cols: X Z W C S
[ 14.6  23.7 -76.6   3.8  34.1] -> Q_418
[-14.0  -7.6  28.4 -31.1  80.8] -> Q_150
[ 16.2 -37.7 -21.5  25.3  75.1] -> Q_104
down: [ 14.6 -14.0]
X
down: [-31.1  25.3]
C

cols: B R F A Y U
[ -7.4   1.5 -26.8  10.5  -2.4 -30.8]  Q_966
[-35.0  -5.3   7.3   5.1  -0.1 -19.7]  Q_418
[-30.1   1.4  14.7  25.6  -5.8 -24.1]  Q_770
[-25.1  -0.7 -15.4   1.2 -19.9 -10.9]  Q_743
[ 41.2   2.2   0.1 -12.9  -1.3 -26.1]  Q_870
[-50.4   2.2  27.5  -2.9  18.5  43.8]  Q_997
[ 69.6   0.2 -13.6   8.8   8.7   2.6]  Q_337
[  0.3 -13.6 -34.6  -2.7  -3.4  -0.6]  Q_716
asked: [  1.5 -26.8]
Q_966
asked: [  0.2 -13.6]
Q_337
down: [ 25.6   1.2 -12.9  -2.9   8.8]
A
down: [-30.8 -19.7 -24.1 -10.9 -26.1  43.8   2.6]
U
asked: [-13.6 -34.6  -2.7]
Q_716

cols: H D L N G V Q M T P
[  6.9  31.5  -5.1  52.1  27.2  20.2 -34.2  -8.4 -13.5   0.4]  Q_418
[  4.8  57.0  23.0  45.5  56.7  14.8  36.7 -55.7 -30.4 -40.3]  Q_664
[-42.2  -5.2  18.6 -12.0  -7.6   7.2  -4.9  21.8  20.7 -33.7]  Q_770
[-45.0  -7.5  -4.3 -20.8 -25.7  -6.3 -61.7  59.9   4.7  48.2]  Q_150
[  6.1  60.7  25.9  26.5  57.3   7.5  25.9 -61.0 -40.9 -56.2]  Q_743
[-41.6  51.5  51.2  60.8   6.7 -52.4 -48.9  65.7  22.2  15.3]  Q_104
[-43.1   0.7  37.2   1.3 -12.5 -52.9 -37.8  62.5  16.5  47.0]  Q_870
[ 11.5  -1.0 -41.6  51.5  51.3  60.8   6.7 -52.4  11.3 -39.4]  Q_706
[-45.0   2.2   7.5 -11.8 -12.2 -43.7 -39.6  83.4   7.0  35.1]  Q_997
[-51.5  64.4 -11.5  22.8  22.7  33.0  21.6 -38.6  46.2 -48.0]  Q_966
[ 11.0  70.9  17.4  40.0  44.3  -8.8  31.7 -36.2 -23.0 -25.9]  Q_337
asked: [-41.6  51.5  51.3  60.8   6.7 -52.4]
Q_706
down: [ 0.7 -1.0]
D
down: [  4.8 -42.2 -45.0   6.1 -41.6 -43.1]
H
down: [22.2 16.5 11.3  7.0]
T
asked: [ 57.0  23.0  45.5  56.7  14.8  36.7 -55.7]
Q_664
asked: [-52.4  11.3]
Q_706
down: [ -8.4 -55.7  21.8  59.9 -61.0  65.7  62.5 -52.4]
M

cols: noke Vad Suna Mit kidol ven rivup pom Seka
[ 13.0   0.5  62.2 -15.3  23.5 -26.9  73.4  14.0  -8.8] = Q_664
[-6.8  4.6 -5.2 -7.1 -1.9  0.6  2.5  7.8 -4.2] = Q_418
[ 25.7  12.4  10.1  23.7  12.4 -10.4  67.5  -7.8  15.5] = Q_150
[ 17.9   6.4  26.8   2.0   7.3 -26.9  17.4  14.0  -8.8] = Q_743
[ 23.0  18.0  -1.7  27.9  13.0   0.5  62.4 -15.3  23.5] = Q_706
down: [-10.4 -26.9]
ven
asked: [ 13.0   0.5  62.4 -15.3  23.5]
Q_706
down: [-6.8 25.7]
noke
down: [-26.9   0.6]
ven
asked: [ 13.0   0.5  62.2 -15.3  23.5 -26.9  73.4  14.0  -8.8]
Q_664
down: [67.5 17.4]
rivup

cols: Nulo Sek nekiz luto
[-53.4  86.9  -8.8 -44.4] -> Q_664
[ 86.9  -8.8 -44.4  33.3] -> Q_418
[-53.4 -14.9  27.4  -8.8] -> Q_716
[-51.2  44.6  27.4 -14.9] -> Q_706
[ -8.8 -44.4  33.3   3.0] -> Q_966
[-14.9 -53.4  86.9  27.4] -> Q_150
[ 44.6  27.4 -14.9 -53.4] -> Q_104
[-39.8 -23.8 -51.2  44.6] -> Q_997
[ 27.4 -14.9 -53.4  86.9] -> Q_743
asked: [-39.8 -23.8 -51.2  44.6]
Q_997
asked: [-53.4 -14.9  27.4  -8.8]
Q_716
asked: [ 27.4 -14.9 -53.4  86.9]
Q_743

cols: bepib siken vap liloz
[-51.2 -17.8 -38.2 -47.6] -> Q_337
[-10.1  -5.9  -3.9   5.5] -> Q_997
[45.9 18.7 17.0 45.1] -> Q_966
[ 25.9  46.5 -15.6  24.8] -> Q_743
[ -1.0   3.6  -2.8 -11.1] -> Q_150
[75.2 25.5 14.9 74.7] -> Q_716
[ 11.9 -52.2  31.3   4.5] -> Q_418
[-21.9  20.5 -30.5  -9.5] -> Q_870
[  2.7  18.6 -21.3 -19.4] -> Q_664
[-15.6  24.6  11.0 -63.3] -> Q_104
[-41.0 -25.0  -7.6 -48.4] -> Q_770
down: [-15.6 -41.0]
bepib
asked: [ 18.6 -21.3 -19.4]
Q_664
down: [18.7 46.5  3.6]
siken
asked: [-15.6  24.8]
Q_743

cols: Mosuf bod lud Duv lado vum Piro Viz
[  5.4 -33.8 -28.3  22.5 -62.4 -31.1 -23.8 -59.9] -> Q_706
[  5.4 -33.8 -28.3  22.5 -73.8 -13.7 -22.6  -7.3] -> Q_104
[  5.4 -27.7 -28.3  22.5 -62.4 -31.1 -23.8 -59.9] -> Q_150
down: [-22.6 -23.8]
Piro
asked: [-27.7 -28.3  22.5 -62.4 -31.1]
Q_150

cols: lil Lanev kekob Ruf gerog suli Guv Ziso
[-18.6 -36.5   4.3  27.8  54.4   6.4  -8.2   2.8] -> Q_870
[-30.0 -66.2   9.1  41.0  93.5   3.1  -3.0   6.4] -> Q_743
[-30.0 -66.2   9.1  41.0  93.5   6.3 -14.7   3.8] -> Q_418
[ -3.3 -35.9   3.8  23.8  -6.5 -15.3  25.1 -52.8] -> Q_706
down: [9.1 9.1 3.8]
kekob
asked: [ 4.3 27.8]
Q_870

cols: ledi Didup miro milaf Nipal Gidim
[-69.1 -54.6  50.2  15.7  27.6 -82.9] = Q_770
[-92.3 -26.8  50.2  15.7  27.7 -75.2] = Q_743
[-87.0 -22.8  50.2  15.7  35.3 -74.4] = Q_104
[-63.7 -50.5  59.7  15.7  40.7 -75.2] = Q_966
[-92.3 -26.8  50.2  15.7  27.7 -84.1] = Q_337
down: [-22.8 -50.5]
Didup
asked: [-92.3 -26.8  50.2  15.7  27.7 -75.2]
Q_743
asked: [-69.1 -54.6  50.2  15.7]
Q_770
down: [-75.2 -74.4]
Gidim
down: [-50.5 -26.8]
Didup
asked: [-63.7 -50.5  59.7  15.7  40.7 -75.2]
Q_966

